Here is a tiny trained network, its code and every weight. The questions are about switching its units off for an input and a class, where a switched-off unit gives its printed mean instead of its output.

import numpy as np


def w(rows, s, z=0):
    codes = np.array(rows[::2]) - 128.0
    scale = np.full(codes.shape[1], s)
    scale[-1] = z or s
    return codes * scale


def f(y):
    return y / 2 * (1 + np.tanh(0.7978845608 * (y + 0.044715 * y**3)))


def log_softmax(a):
    a = a - a.max(-1, keepdims=True)
    return a - np.log(np.exp(a).sum(-1, keepdims=True))


def net(x, mask):
    res = np.array(x, float).reshape(1, 7) / 4 @ E
    y = f(res @ A[0][:, :-1].T + A[0][:, -1])
    res = res + np.where(mask, y, B[0][:, -1]) @ B[0][:, :-1]
    return log_softmax(res[-1] @ U[:, :-1].T + U[:, -1])


A, B = {}, {}
E = w([
[144,137,48,143,111,56,168,199,97,155,116],'x0',
[128,137,171,217,150,150,131,191,132,119,144],'x1',
[114,116,95,167,134,165,159,179,71,100,184],'x2',
[115,119,107,109,129,135,164,94,167,164,211],'x3',
[121,84,80,98,83,199,99,101,90,139,130],'x4',
[102,134,115,144,104,139,127,8,123,134,49],'x5',
[46,132,108,79,198,123,141,157,198,65,124],'x6',
],0.013)
A[0] = w([
[63,150,131,92,133,143,126,36,206,110,85,125],'n0',
[111,155,105,126,134,109,141,28,145,126,107,78],'n1',
[79,159,132,175,163,81,146,184,132,104,149,57],'n2',
[124,100,100,93,151,160,154,153,139,123,164,123],'n3',
[105,95,91,98,144,143,132,139,144,118,124,13],'n4',
[133,93,144,144,154,128,125,6,165,153,102,84],'n5',
[129,139,129,126,166,148,119,108,126,124,145,3],'n6',
[145,87,157,178,78,227,110,112,48,102,126,113],'n7',
[69,89,84,78,143,151,114,172,179,106,114,56],'n8',
[185,183,81,125,71,88,136,153,110,201,171,130],'n9',
[53,100,125,62,148,176,84,133,130,52,204,135],'n10',
[167,123,112,188,61,156,102,112,75,143,65,65],'n11',
[176,68,165,138,99,130,154,143,97,131,228,109],'n12',
[130,116,133,115,127,122,133,124,135,131,154,72],'n13',
[176,133,182,116,137,122,66,110,176,144,97,68],'n14',
[153,173,179,152,195,112,133,208,195,71,123,143],'n15',
[124,132,144,76,113,155,122,139,66,117,135,12],'n16',
[149,122,209,87,164,108,110,113,156,127,101,64],'n17',
[88,107,51,71,124,164,115,104,186,94,106,89],'n18',
[87,153,111,184,96,153,111,131,113,157,109,31],'n19',
[125,134,125,135,135,109,121,79,149,119,123,44],'n20',
[127,189,152,115,154,117,114,59,151,119,122,73],'n21',
[168,183,199,118,147,107,77,157,208,107,83,54],'n22',
[133,111,128,140,156,116,119,113,142,143,162,57],'n23',
[158,104,146,181,106,142,104,106,66,113,72,70],'n24',
[77,168,99,182,202,101,158,205,137,83,132,53],'n25',
[136,115,150,168,136,137,112,151,152,169,163,125],'n26',
[167,151,146,123,130,120,198,165,146,183,179,75],'n27',
[105,139,92,123,197,132,156,148,137,134,112,92],'n28',
[191,126,55,76,80,67,162,119,45,119,63,53],'n29',
[127,117,103,87,153,122,71,142,183,110,144,20],'n30',
],0.011,0.0065)
B[0] = w([
[111,157,233,96,104,128,161,56,237,141,65,250],'n0',
[171,128,149,101,101,114,175,77,158,104,47,193],'n1',
[179,166,142,205,161,122,163,153,164,79,107,190],'n2',
[111,114,113,114,173,119,136,102,134,146,204,167],'n3',
[116,123,100,136,170,139,130,152,118,166,124,141],'n4',
[173,126,168,125,58,152,112,74,168,69,73,216],'n5',
[140,164,128,107,113,111,161,109,117,107,131,127],'n6',
[126,188,46,125,153,254,83,127,94,90,136,225],'n7',
[75,113,120,116,166,108,161,140,127,159,173,183],'n8',
[184,99,97,174,90,77,99,93,130,186,147,197],'n9',
[136,136,120,34,157,146,214,111,72,138,183,222],'n10',
[86,181,59,175,166,170,68,194,184,159,62,213],'n11',
[155,103,148,168,86,163,110,82,176,146,198,189],'n12',
[131,125,140,107,127,130,137,114,148,133,139,127],'n13',
[92,114,149,98,69,139,55,153,85,147,106,175],'n14',
[116,107,205,173,163,90,119,194,62,35,145,238],'n15',
[151,138,64,122,131,121,122,99,144,75,131,139],'n16',
[62,74,186,103,96,125,67,135,76,125,128,175],'n17',
[42,185,125,53,170,131,190,136,142,225,137,203],'n18',
[109,104,104,139,175,165,121,110,152,156,123,147],'n19',
[138,125,123,107,148,111,83,107,171,116,101,146],'n20',
[146,78,162,124,80,148,126,85,118,126,92,179],'n21',
[59,85,202,116,104,112,94,185,45,123,120,194],'n22',
[145,84,158,123,143,122,133,118,143,138,128,129],'n23',
[45,156,84,160,134,171,88,173,137,140,82,193],'n24',
[161,153,140,178,204,90,186,135,172,59,132,217],'n25',
[135,98,166,167,126,140,89,131,132,129,183,159],'n26',
[133,56,172,186,126,107,127,120,165,169,157,169],'n27',
[121,126,136,145,169,113,175,150,124,137,128,161],'n28',
[189,110,33,71,90,39,147,150,84,137,81,210],'n29',
[64,118,126,119,146,124,140,149,91,167,111,154],'n30',
],0.008,0.017)
U = w([
[148,151,157,220,195,86,154,200,122,3,149,213],'0',
[57,158,112,53,192,125,192,132,139,186,151,220],'1',
[201,117,118,222,70,128,80,127,162,222,216,119],'2',
[86,122,221,137,112,109,45,190,33,79,115,104],'3',
[173,161,66,95,126,254,116,97,56,65,205,4],'4',
[122,171,183,94,71,148,121,41,194,118,5,92],'5',
[198,147,13,128,57,3,105,146,82,193,60,40],'6',
[121,198,44,210,111,233,45,158,109,151,58,164],'7',
],0.0072,0.0013)

Each question gives the input, the list of numbers given to net, and the class t.
The units are the neurons (one row each of A and B). Each row of codes is followed by its name. A weight is (code - 128) times the scale printed after its matrix; where a second scale follows, it is the last column's (A, B and U).
mask holds one flag per neuron, in row order. A switched-off neuron (its flag False) gives its mean, the last column of its row in B, instead of its output. The means were averaged over made-up inputs and are rounded, as every weight is.
A unit's drop is (log p(t) with every unit on - log p(t) with that unit switched off) / (log p(t) with every unit on - log p(t) with every unit switched off).
The circuit of an input: a set's keep is (log p(t) with only the set's units on - log p(t) with every unit switched off) / (log p(t) with every unit on - log p(t) with every unit switched off). Starting from the 12 units with the biggest drops (on a tie, the unit counted first), units are removed one at a time, each time the one whose removal leaves the highest keep (on an exact tie, the one counted first), for as long as the keep stays at least 0.8.
units of the circuit, in order: the units of the circuit, biggest drop first
k most important neurons: the k neurons with the biggest drops, biggest first
drop of u: that unit's drop, to one decimal
input [-4,-1,-3,-1,-2,-6,-7], class 2: units of the circuit, in order -> [n12; n9]
input [6,1,6,7,-7,7,-3], class 2: units of the circuit, in order -> [n27; n9]
input [-5,2,-3,-2,-1,-5,6], class 3: units of the circuit, in order -> [n22]
input [7,-6,-7,6,-6,-5,4], class 0: units of the circuit, in order -> [n15; n2]
input [-5,-8,-5,-6,-4,-4,-4], class 3: 3 most important neurons -> [n22; n17; n14]
input [-5,2,-5,-4,7,1,-2], class 7: 3 most important neurons -> [n7; n11; n24]
input [-4,-7,0,-8,0,-2,-2], class 7: 2 most important neurons -> [n15; n0]
input [3,-5,3,-5,5,0,-6], class 7: 2 most important neurons -> [n7; n11]
input [2,-6,7,-2,4,1,1], class 6: 2 most important neurons -> [n29; n0]
input [3,2,-3,-2,-4,7,-6], class 7: 2 most important neurons -> [n11; n24]
input [4,-1,7,-3,-6,-8,-7], class 2: 2 most important neurons -> [n9; n12]
input [-4,8,-1,3,-6,1,-8], class 2: 3 most important neurons -> [n12; n27; n26]
input [2,-3,-2,1,-7,-3,-8], class 2: 2 most important neurons -> [n27; n12]
input [5,1,-6,6,5,0,-5], class 6: units of the circuit, in order -> [n29]
input [-7,-7,-5,-8,2,-7,-5], class 3: 2 most important neurons -> [n17; n22]
input [6,-3,-7,8,-7,-2,5], class 0: drop of n15 -> 0.2
input [3,-5,6,7,7,7,1], class 1: drop of n8 -> 0.0
input [8,5,-8,7,6,-1,1], class 2: drop of n1 -> 0.1
